Here is a tiny trained network, its code and every weight. The questions are about switching its units off for an input and a class, where a switched-off unit gives its printed mean instead of its output.

import numpy as np


def w(rows, s, z=0):
    codes = np.array(rows[::2]) - 128.0
    scale = np.full(codes.shape[1], s)
    scale[-1] = z or s
    return codes * scale


def f(y):
    return y / 2 * (1 + np.tanh(0.7978845608 * (y + 0.044715 * y**3)))


def log_softmax(a):
    a = a - a.max(-1, keepdims=True)
    return a - np.log(np.exp(a).sum(-1, keepdims=True))


def net(x, mask):
    res = np.array(x, float).reshape(1, 6) / 4 @ E
    y = f(res @ A[0][:, :-1].T + A[0][:, -1])
    res = res + np.where(mask, y, B[0][:, -1]) @ B[0][:, :-1]
    return log_softmax(res[-1] @ U[:, :-1].T + U[:, -1])


A, B = {}, {}
E = w([
[154,122,97,133,121,173,144,113,124,106,122],'x0',
[17,165,134,104,104,245,117,109,208,137,167],'x1',
[143,191,54,65,175,84,144,186,213,61,202],'x2',
[143,91,68,133,120,181,149,134,143,114,113],'x3',
[134,184,158,173,68,185,183,255,110,82,73],'x4',
[226,142,78,92,159,224,65,217,132,211,180],'x5',
],0.0096)
A[0] = w([
[116,157,158,163,126,126,199,242,82,97,70,91],'n1',
[124,62,95,85,165,88,88,22,117,145,111,69],'n2',
[129,159,78,77,168,36,197,139,196,2,192,2],'n3',
[126,83,164,132,108,103,140,52,159,76,97,70],'n4',
[62,97,104,133,121,35,212,97,170,12,130,72],'n5',
[166,146,88,102,148,120,128,179,165,111,232,61],'n6',
[12,129,173,72,99,228,91,46,177,153,180,51],'n7',
[236,97,120,97,167,81,157,176,97,147,151,101],'n8',
[132,65,81,128,166,106,81,41,140,167,204,68],'n9',
[204,98,166,148,105,213,24,147,70,244,153,170],'n10',
[41,96,135,183,81,109,174,53,85,103,46,59],'n11',
[199,93,150,144,143,65,201,123,106,85,165,49],'n12',
[170,98,110,96,198,85,140,37,136,154,187,36],'n13',
[247,42,118,138,131,19,123,95,88,140,75,65],'n14',
[77,126,151,126,151,179,193,128,172,152,203,65],'n15',
],0.0079,0.0028)
B[0] = w([
[132,117,161,157,27,148,130,166,187,77,170,220],'n1',
[135,117,167,140,64,156,189,163,170,86,155,207],'n2',
[112,12,192,170,146,149,201,69,87,192,125,231],'n3',
[156,142,159,109,152,152,123,153,121,163,106,181],'n4',
[205,201,89,37,173,105,62,157,122,151,104,229],'n5',
[140,118,178,95,163,70,131,82,88,157,86,205],'n6',
[65,153,28,194,115,113,63,104,85,93,127,217],'n7',
[85,186,69,116,144,133,83,103,132,121,106,202],'n8',
[163,171,213,107,85,148,181,204,131,103,90,205],'n9',
[175,97,162,66,201,64,174,97,138,153,129,245],'n10',
[189,87,143,69,209,96,172,122,138,176,155,225],'n11',
[91,157,95,144,140,151,71,113,156,128,166,184],'n12',
[174,112,137,170,51,127,120,218,166,100,143,199],'n13',
[8,151,34,173,135,180,79,77,103,111,131,246],'n14',
[121,148,69,149,148,160,87,127,141,119,123,168],'n15',
],0.011,0.012)
U = w([
[214,170,69,31,255,74,116,156,169,156,150,79],'0',
[47,177,15,227,143,126,66,103,124,88,138,63],'1',
[166,157,150,173,4,117,181,215,181,43,144,117],'2',
[127,35,156,178,183,92,200,49,77,192,100,251],'3',
],0.0094,0.0025)

Each question gives the input, the list of numbers given to net, and the class t.
The units are the neurons (one row each of A and B). Each row of codes is followed by its name. A weight is (code - 128) times the scale printed after its matrix; where a second scale follows, it is the last column's (A, B and U).
mask holds one flag per neuron, in row order. A switched-off neuron (its flag False) gives its mean, the last column of its row in B, instead of its output. The means were averaged over made-up inputs and are rounded, as every weight is.
A unit's drop is (log p(t) with every unit on - log p(t) with that unit switched off) / (log p(t) with every unit on - log p(t) with every unit switched off).
The circuit of an input: a set's keep is (log p(t) with only the set's units on - log p(t) with every unit switched off) / (log p(t) with every unit on - log p(t) with every unit switched off). Starting from the 12 units with the biggest drops (on a tie, the unit counted first), units are removed one at a time, each time the one whose removal leaves the highest keep (on an exact tie, the one counted first), for as long as the keep stays at least 0.8.
circuit, biggest first: the units of the circuit, biggest drop first
most important unit: the unit with the biggest drop
k most important neurons: the k neurons with the biggest drops, biggest first
drop when u is switched off: that unit's drop, to one decimal
input [7,6,8,-5,6,0], class 3: most important unit => n3
input [0,-7,-3,4,-3,-6], class 1: 2 most important neurons => [n14; n10]
input [1,0,8,-8,3,6], class 3: 2 most important neurons => [n3; n5]
input [-4,-2,8,-7,-7,-3], class 3: 2 most important neurons => [n3; n1]
input [4,3,6,-3,-7,4], class 2: 2 most important neurons => [n13; n9]
input [0,-5,-5,-8,1,-6], class 0: circuit, biggest first => [n3; n5]
input [-6,-1,-7,1,3,-7], class 0: circuit, biggest first => [n11; n3]
input [7,3,7,-6,5,4], class 3: circuit, biggest first => [n3; n5]
input [-8,4,3,1,1,2], class 1: 3 most important neurons => [n10; n11; n5]
input [-8,-5,2,7,3,4], class 1: 3 most important neurons => [n11; n5; n8]
input [4,0,-6,2,-6,-1], class 2: 4 most important neurons => [n2; n9; n3; n13]
input [5,-6,6,5,3,-5], class 1: 2 most important neurons => [n10; n12]
input [-8,6,7,6,-5,-4], class 3: 4 most important neurons => [n3; n14; n6; n8]
input [-6,-6,6,-1,-4,5], class 1: most important unit => n8
input [2,1,-5,5,-5,-3], class 2: 2 most important neurons => [n2; n3]
input [-3,-7,3,0,-8,5], class 2: 2 most important neurons => [n9; n13]
input [4,-5,6,-1,-8,7], class 2: 3 most important neurons => [n13; n9; n2]
input [-7,0,7,-7,8,-8], class 0: 2 most important neurons => [n5; n2]
input [0,4,-6,-8,-6,-5], class 2: drop when n6 is switched off => 0.1
input [8,-7,-5,-5,8,-5], class 2: most important unit => n1
input [8,-4,1,7,0,-2], class 1: drop when n10 is switched off => 0.1
input [3,0,8,8,-4,-1], class 3: drop when n3 is switched off => 1.6
